Below are the code and all the weights of a small trained network. Each question names an input and a class and asks about switching units off, where a switched-off unit gives its printed mean instead of its output.

import numpy as np


def w(rows, s, z=0):
    codes = np.array(rows[::2]) - 128.0
    scale = np.full(codes.shape[1], s)
    scale[-1] = z or s
    return codes * scale


def f(y):
    return y / 2 * (1 + np.tanh(0.7978845608 * (y + 0.044715 * y**3)))


def log_softmax(a):
    a = a - a.max(-1, keepdims=True)
    return a - np.log(np.exp(a).sum(-1, keepdims=True))


def net(x, mask):
    res = np.array(x, float).reshape(1, 5) / 4 @ E
    y = f(res @ A[0][:, :-1].T + A[0][:, -1])
    res = res + np.where(mask, y, B[0][:, -1]) @ B[0][:, :-1]
    return log_softmax(res[-1] @ U[:, :-1].T + U[:, -1])


A, B = {}, {}
E = w([
[169,71,51,157,192,139],'x0',
[131,100,88,58,106,121],'x1',
[85,136,183,128,197,104],'x2',
[2,126,34,121,150,116],'x3',
[105,12,177,132,110,179],'x4',
],0.0088)
A[0] = w([
[251,54,154,83,131,152,174],'N0',
[81,228,84,40,88,129,218],'N1',
[232,137,227,52,125,98,175],'N2',
[147,151,62,51,71,124,71],'N3',
[250,130,162,133,143,35,199],'N4',
[149,185,152,154,30,72,197],'N5',
[254,150,98,160,142,182,184],'N6',
[181,75,205,49,126,126,141],'N7',
[239,135,147,153,91,191,208],'N8',
[227,179,130,154,15,97,222],'N9',
[50,193,163,58,27,51,211],'N10',
[30,79,47,137,74,186,87],'N11',
[77,177,123,144,147,95,252],'N12',
[128,30,111,62,184,130,148],'N13',
[204,175,85,146,43,73,208],'N14',
[103,205,65,115,144,91,243],'N15',
[141,110,51,30,119,113,73],'N16',
[161,49,98,146,106,148,86],'N17',
[64,35,178,187,126,110,142],'N18',
[136,37,58,136,113,169,130],'N19',
[213,110,216,171,38,67,41],'N20',
],0.0077,0.0045)
B[0] = w([
[154,104,172,58,26,157,229],'N0',
[54,82,89,34,180,86,248],'N1',
[136,175,240,58,50,94,240],'N2',
[36,178,42,157,190,159,161],'N3',
[168,170,218,63,63,146,235],'N4',
[114,181,171,104,123,188,214],'N5',
[143,177,203,130,55,195,229],'N6',
[198,115,194,59,18,142,183],'N7',
[57,199,177,139,65,124,239],'N8',
[73,189,167,164,39,213,255],'N9',
[3,52,154,58,97,238,246],'N10',
[125,27,146,31,142,150,216],'N11',
[92,162,129,85,189,123,226],'N12',
[178,57,161,82,65,113,196],'N13',
[90,219,137,130,146,229,227],'N14',
[143,144,144,90,222,137,254],'N15',
[135,67,74,184,200,36,168],'N16',
[148,10,155,99,169,148,162],'N17',
[35,151,178,137,102,242,192],'N18',
[164,55,160,68,83,48,203],'N19',
[231,161,190,124,73,221,196],'N20',
],0.0069,0.0066)
U = w([
[138,76,221,44,72,152,247],'0',
[216,240,155,254,147,147,26],'1',
[64,106,101,167,109,225,134],'2',
[229,27,67,114,77,95,1],'3',
[131,135,30,108,254,23,70],'4',
],0.0064,0.0048)

Each question gives the input, the list of numbers given to net, and the class t.
The units are the neurons (one row each of A and B). Each row of codes is followed by its name. A weight is (code - 128) times the scale printed after its matrix; where a second scale follows, it is the last column's (A, B and U).
mask holds one flag per neuron, in row order. A switched-off neuron (its flag False) gives its mean, the last column of its row in B, instead of its output. The means were averaged over made-up inputs and are rounded, as every weight is.
A unit's drop is (log p(t) with every unit on - log p(t) with that unit switched off) / (log p(t) with every unit on - log p(t) with every unit switched off).
The circuit of an input: a set's keep is (log p(t) with only the set's units on - log p(t) with every unit switched off) / (log p(t) with every unit on - log p(t) with every unit switched off). Starting from the 12 units with the biggest drops (on a tie, the unit counted first), units are removed one at a time, each time the one whose removal leaves the highest keep (on an exact tie, the one counted first), for as long as the keep stays at least 0.8.
circuit, biggest first: the units of the circuit, biggest drop first
unit that matters most: the unit with the biggest drop
top k neurons: the k neurons with the biggest drops, biggest first
drop of u: that unit's drop, to one decimal
input [2,-7,6,7,5], class 2: circuit, biggest first -> (N18; N2)
input [8,0,2,0,-8], class 1: circuit, biggest first -> (N11; N10)
input [6,-7,0,-6,-7], class 1: circuit, biggest first -> (N10; N1)
input [4,1,0,-2,-6], class 1: unit that matters most -> N10
input [4,-7,4,3,8], class 2: top 3 neurons -> (N18; N2; N4)
input [-2,-8,-7,-5,-8], class 1: top 2 neurons -> (N14; N11)
input [-5,-2,4,4,-1], class 2: top 2 neurons -> (N10; N2)
input [-3,-7,6,8,1], class 2: drop of N10 -> 0.1
input [-8,1,-7,6,7], class 2: drop of N4 -> 0.4
input [0,7,-8,0,-4], class 2: drop of N3 -> 0.2
input [-4,0,5,5,4], class 2: drop of N9 -> -0.1
